Each row has a name. Each piece below is followed by the name of the row it came from, unless a question asks for something else. Each question is about the rows just above it. Some pieces are copies with a little noise.

[ 24 -51 -67 -42 -62  24  21  24 -59 -46  23  27  28 -24   0  -2  25 -65
  34 -44 -55 -56]  Zito
[-34  59  51  66  50 -44 -17 -33  59  56 -23 -41 -19  63   3   6 -23  59
 -15  54  50  40]  kif
[ 51 -48 -44 -41 -41  42  -1  51 -48 -54  41  41   1 -52  -8  -6  44 -56
  10 -60 -47 -46]  Zas
[ 46 -48 -42 -57 -37  45  18  46 -46 -43  43  48  13 -80  -5   6  27 -64
   5 -56 -55 -38]  Numig
[ 28 -42 -47 -46 -45  29  16  30 -36 -42  34  22  18  -6 -11  -7  28 -44
  12 -40 -40 -45]  Zema
[-24  -7 -12 -20 -14 -23  29 -23 -18 -16 -38 -18  43 -16  43  41 -33 -15
  35 -15 -22 -16]  radit
[-36  32  30  42  31 -45   4 -42  44  32 -32 -37   8  28  12  20 -50  34
  16  42  29  39]  Bipe
asked: [ 46 -49 -42 -57 -36  45  18  46 -46 -41  41  47  13 -79  -6   5  27 -64
   6 -56 -54 -37]	Numig
asked: [ 28 -40 -46 -46 -46  29  16  31 -36 -41  35  21  20  -5  -9  -6  29 -43
  12 -39 -39 -45]	Zema
asked: [ 51 -47 -44 -41 -41  43  -2  49 -48 -54  40  41   0 -52  -9  -6  44 -56
  10 -60 -47 -46]	Zas
Right after [-2] comes	[25]

[-25  30 -31  26 -28 -29 -32 -26  31 -10]  Vefa
[ -8  -3  17 -10  22  20  24  -7 -24  58]  tama
[ 52 -20  12  -9   9  12   1  28  -5 -35]  narev
asked: [ -8  -2  17  -9  22  21  24  -6 -26  57]	tama
asked: [-26  30 -31  27 -28 -29 -33 -25  31  -9]	Vefa
Right after [-7] comes	[-24]
Right after [-31] comes	[26]

[-13  -2 -19  41  22] -> boto
[  5  -2  13   5 -48] -> ger
[-39 -40 -71 -12  -7] -> fepel
[-52  39  32 -53 -18] -> per
[-39 -40 -71 -12 -18] -> funop
[-52  39  32 -53   6] -> pamaz
asked: [-52  39  32 -53 -18]	per
asked: [-12  -2 -19  41  22]	boto
What comes right after [41] in the named rows?	[22]
What comes right after [13] in the named rows?	[5]
asked: [-38 -40 -71 -13 -20]	funop

[  3   7   6  71  -4  -8 -10  -8  -2   6  16  22  22  12  -3 -18 -33 -42
 -44 -39 -29  -3  21  49  72  80  68  36   9 -15 -29 -34 -37 -42 -35 -24
 -15  -1   6  68   7   9   8   4 -21 -31 -35  -5  -5 -11] = Lof
[  3   6   7   5   2  -1  -5  -8  -9  -9  -8  -6  -2   4  10  18  25  27
  25  15   3 -10 -20 -28 -33 -38 -39 -36 -35 -29 -19  -8   9  35  57  68
  74  70  64  53  38  18  -4 -19 -28 -37 -37 -39 -43 -34] = Mun
[  4   6   6   2  -4  -9 -10  -7   4  14  21  23  16   2 -11 -25 -37 -43
 -40 -28  -2  37  67  74  74  35  22  -6 -23 -36 -36 -35 -32  -1 -17  -1
   1   8   7  -1  -2   1   2   3   3   0 -35 -14 -16 -19] = lebaf
[  3   7   6   2  -4  -8 -10  -8  -2   6  16  22  22  12  -3 -18 -33 -42
 -44 -39 -29  -3  21  49  72  80  68  36   9 -15 -29 -34 -37 -42 -35 -24
 -15  -1   6   6   7   9   8   4   2   2  -3  -5  -5 -11] = lipe
asked: [  3   7   6  71  -4  -8 -10  -8  -2   6  16  22  22  12  -3 -18 -33 -42
 -44 -39 -29  -3  21  49  72  80  68  36   9 -15 -29 -34 -37 -42 -35 -24
 -15  -1   6  68   7   9   8   4 -21 -31 -35  -5  -5 -11]	Lof
What comes right after [0] in the named rows?	[-35]
What comes right after [10] in the named rows?	[18]
asked: [  3   7   6   2  -4  -8 -10  -8  -2   6  16  22  22  12  -3 -18 -33 -42
 -44 -39 -29  -3  21  49  72  80  68  36   9 -15 -29 -34 -37 -42 -35 -24
 -15  -1   6   6   7   9   8   4   2   2  -3  -5  -5 -11]	lipe

[-15  -4  10  -8  12] = Numo
[ 59  37  21 -20 -39] = lezad
[ 59 -38  21 -25  11] = rafep
[ 59  37  -5 -20  11] = mavi
The entry that follows [-4]:	[10]
asked: [ 59  37  22 -21 -39]	lezad
asked: [ 58  38  -6 -20  11]	mavi
Right after [-8] comes	[12]
What comes right after [-38] in the named rows?	[21]

[ 22 -28 -19 -23 -22  36 -67] = dodi
[-30  23  24  15   5 -20  17] = pilab
[ 38 -42 -41 -45   8  33   9] = led
What comes right after [-28] in the named rows?	[-19]
What comes right after [8] in the named rows?	[33]
Right after [-20] comes	[17]
The entry that follows [22]:	[-28]
Right after [-23] comes	[-22]

[ 16 -21   2  -5 -15  46   4 -35   2  12   6  66   8  16 -29  45   1   1
 -20  -8  13  46   4  -8 -61]  vipof
[-10  -4  -1 -68   7 -40   1  -2   4  -8   8  20 -19 -34 -26   7   4  -4
  19  16  17 -17  -9 -27 -69]  Kibo
[ 16  -2   2  11 -15  46   4 -35   2  12   6  66   8  16 -29  45   1   1
 -20  -8  13  45   4  -8 -61]  pibug
[  0   8  22 -12   5  10  -6  16   1  43  14  41 -13  -5  80   8  -1   1
  23 -13 -10  62  47 -36   7]  kili
asked: [ 14 -23   0  -7 -16  47   4 -35   2  14   7  66   8  17 -31  45   1   3
 -21 -10  12  47   3 -11 -62]	vipof
asked: [ 16 -21   2  -5 -15  46   4 -35   2  12   6  66   8  16 -29  45   1   1
 -20  -8  13  46   4  -8 -61]	vipof
The row with [-10  -4  -1 -68   7 -40   1  -2   4  -8   8  20 -19 -34 -26   7   4  -4
  19  16  17 -17  -9 -27 -69] is	Kibo

[-41 -39   7  17] = Tabi
[-43 -50 -30 -31] = kes
[16 60 75 -2] = kazuk
[-41 -39 -20   4] = dom
What comes right after [7] in the named rows?	[17]
Right after [-30] comes	[-31]
Right after [-20] comes	[4]

[ 42 -28  34  53 -16  19   5] : tev
[ 12 -28  -1 -53  18  -4  68] : Gol
[ 34 -28  79  25 -33  26   6] : nazuk
[  6 -28  32  39 -21  23 -33] : par
[ -6 -28  33  35  -5   4 -24] : gifan
[-24 -28   5 -59  18 -40  44] : guzet
[ 22 -28  -7 -14   7  12  49] : tevu
[ 24 -28  51  24 -16  -3  10] : batob
[-21 -28  61 -15  -4   2 -11] : Vit
[ 13 -28  36  34  -3  24   1] : setam
asked: [ 13 -25  36  34  -4  23   0]	setam
The entry that follows [-59]:	[18]
asked: [ 25 -27  51  23 -17  -2  11]	batob
What comes right after [36] in the named rows?	[34]
asked: [ 13 -28  -1 -53  18  -4  68]	Gol

[ 29  27  30  30 -34 -15  13  29 -55 -27 -16  17  70  11  24] -> dimi
[-10  32  41 -18  37  37  29 -22  52 -19   1 -69 -18  -8   8] -> lomip
[ 29  27  30  30 -34 -15  13  29 -55 -27 -16  19  25 -19 -13] -> gufof
[-19  23  51  43  16  15  16  13 -25 -74 -20  10  58   6  10] -> Koz
[-35  50  11  16 -68   9 -12   2  -6  23 -32  11  52  18 -24] -> Vun
asked: [-19  23  52  44  17  15  17  14 -25 -76 -20  10  58   6  10]	Koz
Right after [-32] comes	[11]
asked: [ 31  27  30  28 -34 -14  12  27 -55 -28 -18  17  70   9  22]	dimi
The entry that follows [25]:	[-19]

[-22  32 -31  26] : duzog
[ 39 -51  47 -41] : furiv
[-26  50 -27  42] : fiza
[ 17 -42  46 -38] : rivo
[ 19 -49  52 -42] : ton
[ 25 -38  37 -32] : miruk
[ 36  25  11 -11] : pes
[ -3  27 -34  28] : sofu
[-64  24   3   2] : zasa
What comes right after [-26] in the named rows?	[50]
What comes right after [36] in the named rows?	[25]
What comes right after [24] in the named rows?	[3]

[ 24  -1  -7  -9  16   6  18  -7 -15  -6  -7 -30   6 -22  34  -4  14   2
 -31  16  42   4]  lir
[ 15  -2  -3  -2   3  -6 -16   5  10  13  10 -15 -12   0  18 -19   5   2
 -40  -5  11  26]  tonep
[  5  -2   3 -11  10  11  41 -22 -36 -27 -29   0  21 -21   7  24  10   5
  28  21  29 -38]  Zurig
[  8   6   5  20   1   6   6  11  -7   6  18  -1 -21   6  -4   2 -10  -8
  -8   5  -1 -18]  Fid
[ -7   4  -1   2  -4  -7 -13   4  16   4   1  12   2  10 -15  -8 -10   2
  12  -9 -21   9]  Fur
[-33   3  10  37 -20  -1 -20  21  19   5  16  35 -14  27 -52   0 -34 -15
  49 -20 -66 -25]  muve
[ 23   3   0  12   6   3   0  15  -3  14  25 -28 -24  -1  27  -7   4  -9
 -49   3  28   8]  fedar
[ -2   3   1  10  -5   4  -1  12  -2   1   8   2  -5   6 -19   0  -6  -5
   1   0  -5  -7]  ranam
[  5  -1  -3 -22   9  -8   0 -16  -1  -6 -16  -7  12  -9  15   0  13   9
  -3   2  17  15]  Segov
[ 28   4  -7   4   9   1  10   7 -12   8  19 -37 -20 -16  42  -6  12   0
 -62  14  51   1]  pip
[-30  -4   3 -11 -14 -14 -34   1  34   8  -8  31  10  18 -35  -7 -10   7
  37 -25 -57  29]  sakin
[ 15   2  -2  13   1   9  13   7 -11   5  14 -11 -13  -5  15   4   2  -9
 -21   7  14 -19]  buf
asked: [ 15  -2  -3  -2   3  -6 -16   5  10  13  10 -15 -12   0  18 -19   5   2
 -40  -5  11  26]	tonep
asked: [ 15   2  -2  13   1   9  13   7 -11   5  14 -11 -13  -5  15   4   2  -9
 -21   7  14 -19]	buf
Right after [-37] comes	[-20]

[  0 -40 -22  23  39   4 -32  -8 -12 -25 -43]  suref
[ -9 -42 -48  37  13  -8  29  -3 -26  33 -41]  Zov
[  0 -14 -80  47  30  -1   5   2 -54  -3 -54]  sog
[ 10  78 -61  44 -61   5  -3   4 -44   2   2]  midon
[  0 -26 -22  23  39   4 -32  -8 -12 -25 -43]  gopab
[  1  -9 -33  42 -15   4 -22  19 -12 -24  -7]  voto
[ -2  25   4  -5   5  -9 -26  18   6 -35  -7]  ludem
[  2 -18  19 -22   0  -7 -44  -4   0 -44  22]  nusas
[  2  60 -35  28  34  -2 -46  10 -17 -74 -49]  geb
asked: [  0 -14 -80  46  31  -1   6   2 -54  -3 -55]	sog
asked: [ -9 -43 -48  36  12  -8  31  -5 -28  31 -41]	Zov
asked: [ -1 -40 -22  23  38   4 -32  -6 -12 -26 -44]	suref
asked: [ 12  78 -61  44 -62   5  -2   5 -44   3   2]	midon
Right after [-18] comes	[19]

[  1   2   7 -16  -1 -30 -10] -> tob
[-10   5  12  51  15  74   2] -> zeniz
[-10   5  12  51  15  74   1] -> vedu
[  6  -4   5 -48  30 -67   5] -> vavek
[ 13  -8   2 -70 -12  26  -6] -> Fovan
asked: [  6  -4   5 -48  31 -66   4]	vavek
Right after [-8] comes	[2]

[ 37 -46 -46 -45 -19 -53  51] : beto
[-28 -35  28  56 -16   0  51] : gurel
[-28 -35  28  56 -16   0  24] : luzud
The entry that follows [-45]:	[-19]
asked: [-28 -35  28  55 -16   1  51]	gurel
asked: [-27 -33  28  57 -15  -1  24]	luzud

[-16  -5   2 -24 -20  13  65] : veri
[ 21 -30  -4 -46  30  24 -18] : zumid
[-11 -12   8 -61   8  22 -57] : Zita
[ 10 -19  -4 -27  11  16  -7] : noku
[-18  -1   2 -17 -22   9 -16] : Reduv
[  6 -21  -2 -36   6  20   7] : Nepi
[-23 -27 -10 -34 -63  35 -40] : fozag
[-16  -8   0 -23 -25  15 -80] : Novi
asked: [ 11 -20  -4 -26  10  14  -7]	noku
asked: [-10 -12   8 -61   9  21 -58]	Zita
asked: [-16  -4   3 -25 -20  13  65]	veri
What comes right after [-17] in the named rows?	[-22]
The entry that follows [-11]:	[-12]

[ -3  25  66 -23  -1] -> lefan
[-2 16 30 -1  1] -> mave
[ -3  25  49 -23   9] -> giket
[ -2  16  30  28 -64] -> seno
[ -2  16  30 -15   1] -> Dibe
[ 36  14 -65  37  67] -> Sof
asked: [ -2  17  30  28 -64]	seno
What comes right after [37] in the named rows?	[67]
asked: [ -1  16  29 -15   0]	Dibe
Right after [-15] comes	[1]

[-10   0  15 -13  -7]  dum
[-12  -9  30 -14  -5]  buz
[ -1  10   4 -25   2]  dula
[ -2 -64  -5 -43  54]  Dit
[ 52  43 -19  50  -1]  Numef
asked: [ 50  45 -19  51   0]	Numef
asked: [ -2 -63  -6 -44  54]	Dit
asked: [-10   1  15 -14  -8]	dum
asked: [-13 -10  30 -14  -4]	buz

[ -1  -8  11   1   0   1  12   3   2   5   5   6  52   8 -15  30  71  11
 -36   5   8  -3 -28   1   0   5   6  -1   0] -> zozo
[  5 -29  -7 -25   3 -27  30  28  -1  -1  34 -28  19  33   4  43  19  25
 -14  34  22 -15 -10 -17   1  -2  -7 -25   1] -> zevu
[  4 -50   6   8   4   5   3  -7   3  -2   2   0 -16   3  13  57 -21  -7
  11   0  11   4   6  -1  15  -1 -22   6   6] -> Sapag
[ -3 -26   8  -7  -4  -8  16  19   1   7  16  -9 -21  13  11  23 -18  12
  14  18   7  -1  11  -3  12   1  -8 -11   4] -> tutob
[  3  51  24   5   4   6  -9   8   5   3  -2  -2   1  -6  -8 -64   7   6
   4  -4  -5   5 -18   1  -6   1  31   3   1] -> Bamug
asked: [ -3 -26   8  -7  -4  -8  16  19   1   7  16  -9 -21  13  11  23 -18  12
  14  18   7  -1  11  -3  12   1  -8 -11   4]	tutob
asked: [  6 -49   6   8   4   6   3  -8   4  -2   3   1 -15   2  13  57 -21  -7
  10  -1  11   3   6  -1  15  -1 -23   6   5]	Sapag
asked: [  0  -8  11   0   0   1  12   3   1   6   5   6  52   7 -15  31  72  11
 -36   6   8  -2 -27   0   0   6   6  -1   0]	zozo
asked: [  4 -28  -7 -25   5 -25  31  27  -1  -2  34 -28  20  32   3  44  20  26
 -15  35  25 -17 -10 -16   1  -3  -7 -26  -1]	zevu
asked: [  3  51  24   5   4   6  -9   8   5   3  -2  -2   1  -6  -8 -64   7   6
   4  -4  -5   5 -18   1  -6   1  31   3   1]	Bamug
asked: [ -5 -28   8  -7  -4  -8  17  16   0   5  17  -9 -23  12  12  21 -19   9
  14  19   6   0  12  -3  12   1  -6 -12   2]	tutob

[-22  68  20 -42 -27 -61  47] -> Tamag
[ 60 -25  63  59 -55 -68 -18] -> kipo
[ 61 -74  16 -55  34 -30  42] -> fatin
[-70 -26  24 -55 -36  67 -21] -> mozor
[-56 -32 -45 -49  67 -46 -45] -> Pumo
[ 18  40  71 -51  47   9 -54] -> pugit
[-10   4 -51 -61  38  28 -69] -> zinut
[-22 -71 -44 -42  38 -11 -19] -> bame
[-70   9  26  43  50 -69  64] -> Tik
[ 16 -12   9  48 -11  71 -31] -> tubut
[-32 -12  29  39  61 -66  -8] -> fenif
[-10  20 -12 -74  38  55 -64] -> Bim
What comes right after [24] in the named rows?	[-55]
asked: [-22  69  20 -41 -28 -63  45]	Tamag
What comes right after [-66] in the named rows?	[-8]
What comes right after [50] in the named rows?	[-69]
Right after [43] comes	[50]

